Below are the code and all the weights of a small trained network. Each question names an input and a target symbol and asks about switching units off, where a switched-off unit gives its printed mean instead of its output.

import numpy as np


def w(rows, s, z=0):
    codes = np.array(rows[::2]) - 128.0
    scale = np.full(codes.shape[1], s)
    scale[-1] = z or s
    return codes * scale


def norm(h):
    return h / np.sqrt((h * h).mean(-1, keepdims=True) + 1e-5)


def f(y):
    return y / 2 * (1 + np.tanh(0.7978845608 * (y + 0.044715 * y**3)))


def softmax(a):
    e = np.exp(a - a.max(-1, keepdims=True))
    return e / e.sum(-1, keepdims=True)


def log_softmax(a):
    a = a - a.max(-1, keepdims=True)
    return a - np.log(np.exp(a).sum(-1, keepdims=True))


def net(x, mask):
    ids = ['αβδεηθμξτφψω'.index(c) for c in x.split()]
    T = len(ids)
    res = E[ids] + P[:T]
    u = 0
    for l in range(3):
        r = norm(res)
        for j in range(3):
            rows = slice(2 * j, 2 * j + 2)
            q, k, v = (r @ M[l][rows].T for M in (Q, K, V))
            z = softmax(np.where(np.tri(T) > 0, q @ k.T / 2**0.5, -1e9)) @ v
            o = O[l][rows]
            res = res + np.where(mask[u + j], z, o[:, -1]) @ o[:, :-1]
        u += 3
        y = f(norm(res) @ A[l][:, :-1].T + A[l][:, -1])
        res = res + np.where(mask[u : u + 4], y, B[l][:, -1]) @ B[l][:, :-1]
        u += 4
    return log_softmax(norm(res)[-1] @ U[:, :-1].T + U[:, -1])


Q, K, V, O, A, B = {}, {}, {}, {}, {}, {}
E = w([
[135,227,88,106],'α',
[195,128,169,140],'β',
[254,101,121,179],'δ',
[182,46,108,69],'ε',
[112,124,94,168],'η',
[194,155,60,153],'θ',
[244,240,132,9],'μ',
[91,140,151,132],'ξ',
[157,117,89,79],'τ',
[193,186,145,178],'φ',
[142,131,170,67],'ψ',
[131,195,142,112],'ω',
],0.0032)
P = w([
[113,162,255,122],'0',
[106,119,235,107],'1',
[103,146,220,104],'2',
[105,151,233,113],'3',
[101,156,216,129],'4',
[98,138,219,145],'5',
],0.00058)
Q[0] = w([
[179,88,138,63],'L0H1',
[254,196,91,90],'L0H1',
[102,86,189,42],'L0H2',
[154,164,204,83],'L0H2',
[104,115,60,140],'L0H3',
[51,39,196,128],'L0H3',
],0.0045)
K[0] = w([
[143,95,82,129],'L0H1',
[151,179,49,83],'L0H1',
[86,114,118,218],'L0H2',
[3,127,158,165],'L0H2',
[139,131,73,76],'L0H3',
[173,157,223,44],'L0H3',
],0.0045)
V[0] = w([
[176,99,234,70],'L0H1',
[43,145,165,114],'L0H1',
[110,80,168,175],'L0H2',
[180,82,197,159],'L0H2',
[200,148,3,77],'L0H3',
[128,128,128,128],'L0H3',
],0.0015)
O[0] = w([
[55,184,45,97,117],'L0H1',
[213,174,108,115,4],'L0H1',
[131,120,110,205,97],'L0H2',
[72,69,88,158,217],'L0H2',
[51,131,251,165,173],'L0H3',
[128,128,128,128,128],'L0H3',
],0.0014,0.00042)
A[0] = w([
[189,93,86,89,69],'L0N1',
[136,169,3,111,124],'L0N2',
[218,73,83,8,254],'L0N3',
[44,118,69,105,122],'L0N4',
],0.0025,0.0006)
B[0] = w([
[98,155,121,110,129],'L0N1',
[54,112,221,170,166],'L0N2',
[72,251,76,94,253],'L0N3',
[168,84,145,183,68],'L0N4',
],0.0026,0.00065)
Q[1] = w([
[186,105,223,242],'L1H1',
[75,136,81,13],'L1H1',
[60,39,35,57],'L1H2',
[148,241,255,149],'L1H2',
[98,42,211,176],'L1H3',
[163,204,30,96],'L1H3',
],0.0053)
K[1] = w([
[81,106,253,131],'L1H1',
[176,131,12,117],'L1H1',
[207,192,48,96],'L1H2',
[38,106,244,111],'L1H2',
[185,159,34,118],'L1H3',
[91,76,204,129],'L1H3',
],0.0068)
V[1] = w([
[172,133,53,84],'L1H1',
[147,166,64,148],'L1H1',
[94,143,251,139],'L1H2',
[24,106,167,158],'L1H2',
[62,57,240,150],'L1H3',
[173,162,13,97],'L1H3',
],0.0024)
O[1] = w([
[122,138,162,239,106],'L1H1',
[147,93,105,199,190],'L1H1',
[87,33,21,78,197],'L1H2',
[85,7,155,131,24],'L1H2',
[90,12,195,168,2],'L1H3',
[144,234,85,56,154],'L1H3',
],0.0018,0.00068)
A[1] = w([
[140,22,166,4,84],'L1N1',
[104,90,36,121,2],'L1N2',
[5,121,65,96,206],'L1N3',
[159,136,233,180,151],'L1N4',
],0.0026,0.00062)
B[1] = w([
[192,174,2,111,2],'L1N1',
[212,152,199,129,19],'L1N2',
[247,53,75,164,99],'L1N3',
[45,71,77,34,240],'L1N4',
],0.0016,0.00039)
Q[2] = w([
[94,192,146,185],'L2H1',
[127,86,1,170],'L2H1',
[72,123,66,201],'L2H2',
[29,95,27,157],'L2H2',
[109,109,64,208],'L2H3',
[39,117,101,208],'L2H3',
],0.0055)
K[2] = w([
[79,107,211,255],'L2H1',
[112,11,26,133],'L2H1',
[113,162,244,134],'L2H2',
[194,230,226,128],'L2H2',
[217,15,164,57],'L2H3',
[236,89,179,57],'L2H3',
],0.004)
V[2] = w([
[127,53,31,146],'L2H1',
[178,153,81,99],'L2H1',
[151,133,170,166],'L2H2',
[105,156,255,109],'L2H2',
[129,128,44,122],'L2H3',
[203,100,114,90],'L2H3',
],0.0035)
O[2] = w([
[198,208,83,46,2],'L2H1',
[168,24,123,139,254],'L2H1',
[175,158,165,180,185],'L2H2',
[114,253,225,47,116],'L2H2',
[139,138,39,103,147],'L2H3',
[247,86,134,5,169],'L2H3',
],0.0023,0.00085)
A[2] = w([
[134,93,100,168,141],'L2N1',
[116,64,93,84,2],'L2N2',
[119,188,114,3,119],'L2N3',
[154,146,190,75,162],'L2N4',
],0.0041,0.0021)
B[2] = w([
[99,60,158,140,203],'L2N1',
[202,251,147,183,2],'L2N2',
[63,55,78,227,222],'L2N3',
[115,82,167,48,203],'L2N4',
],0.0025,0.00087)
U = w([
[175,60,32,66,156],'α',
[253,97,127,131,92],'β',
[176,226,63,195,125],'δ',
[35,138,25,135,123],'ε',
[157,63,213,53,141],'η',
[126,118,122,120,4],'θ',
[28,142,187,97,161],'μ',
[45,218,119,140,126],'ξ',
[38,48,120,71,111],'τ',
[145,211,118,40,154],'φ',
[89,30,138,218,181],'ψ',
[161,183,236,170,116],'ω',
],0.012,0.0047)

Each question gives the input, a string of symbols that net reads in full, and the target symbol t.
The units are the heads (2 rows each of Q, K, V and O) and the neurons (one row each of A and B). Each row of codes is followed by its name. A weight is (code - 128) times the scale printed after its matrix; where a second scale follows, it is the last column's (O, A, B and U).
mask holds one flag per unit, layer by layer, with each layer's heads first. A switched-off unit (its flag False) gives its mean, the last column of its rows in O or B, instead of its output. The means were averaged over made-up inputs and are rounded, as every weight is.
A unit's drop is (log p(t) with every unit on - log p(t) with that unit switched off) / (log p(t) with every unit on - log p(t) with every unit switched off).
The circuit of an input: a set's keep is (log p(t) with only the set's units on - log p(t) with every unit switched off) / (log p(t) with every unit on - log p(t) with every unit switched off). Starting from the 12 units with the biggest drops (on a tie, the unit counted first), units are removed one at a time, each time the one whose removal leaves the highest keep (on an exact tie, the one counted first), for as long as the keep stays at least 0.8.
units of the circuit, in order: the units of the circuit, biggest drop first
top k neurons in layer l: the k neurons of layer l with the biggest drops, biggest first
heads that matter: for each layer, one digit per head in row order, 1 if its drop is at least 0.15 and else 0, layers parted by /
drop of u: that unit's drop, to one decimal
input δ η φ ε φ η, target ω: top neuron in layer 1 : L1N1
input θ η η θ, target ψ: units of the circuit, in order : L1H3, L0N3, L0N2
input ψ ξ η, target α: units of the circuit, in order : L2H1, L1H1, L1N3
input ε ξ α, target α: units of the circuit, in order : L1H2, L1N3, L2H1, L1H3
input α ξ ψ β, target α: heads that matter : 000 / 010 / 000
input α φ η η η φ, target ψ: units of the circuit, in order : L1H2, L2H2
input η ω η, target μ: heads that matter : 000 / 001 / 111
input φ η θ ε η, target δ: heads that matter : 000 / 011 / 100
input η β φ δ δ ξ, target α: top 2 neurons in layer 1 : L1N1, L1N3
input η ε η, target α: heads that matter : 000 / 100 / 101
input θ θ η θ, target ψ: heads that matter : 000 / 001 / 000
input η φ μ η, target ω: heads that matter : 000 / 000 / 110
input ξ α μ τ ω, target α: heads that matter : 000 / 010 / 000
input θ φ τ ξ μ, target α: top 2 neurons in layer 1 : L1N1, L1N3
input η δ φ β ξ η, target β: top 2 neurons in layer 1 : L1N3, L1N2
input τ η β α ξ ω, target α: top 2 neurons in layer 1 : L1N1, L1N3
input φ η φ, target ψ: top neuron in layer 1 : L1N4
input θ β ε ψ, target τ: heads that matter : 000 / 000 / 000
input δ ψ β δ τ, target ε: top 2 neurons in layer 0 : L0N3, L0N2
input β η φ α ξ φ, target β: top 3 neurons in layer 2 : L2N3, L2N2, L2N4
input α η δ η, target β: top neuron in layer 0 : L0N3
input ξ η η δ, target α: drop of L1H1 : 0.4
input φ φ φ η τ, target ε: drop of L0N3 : 0.9
input η η ξ, target α: drop of L0N1 : 0.0
input η η β η, target η: drop of L2N3 : 0.3
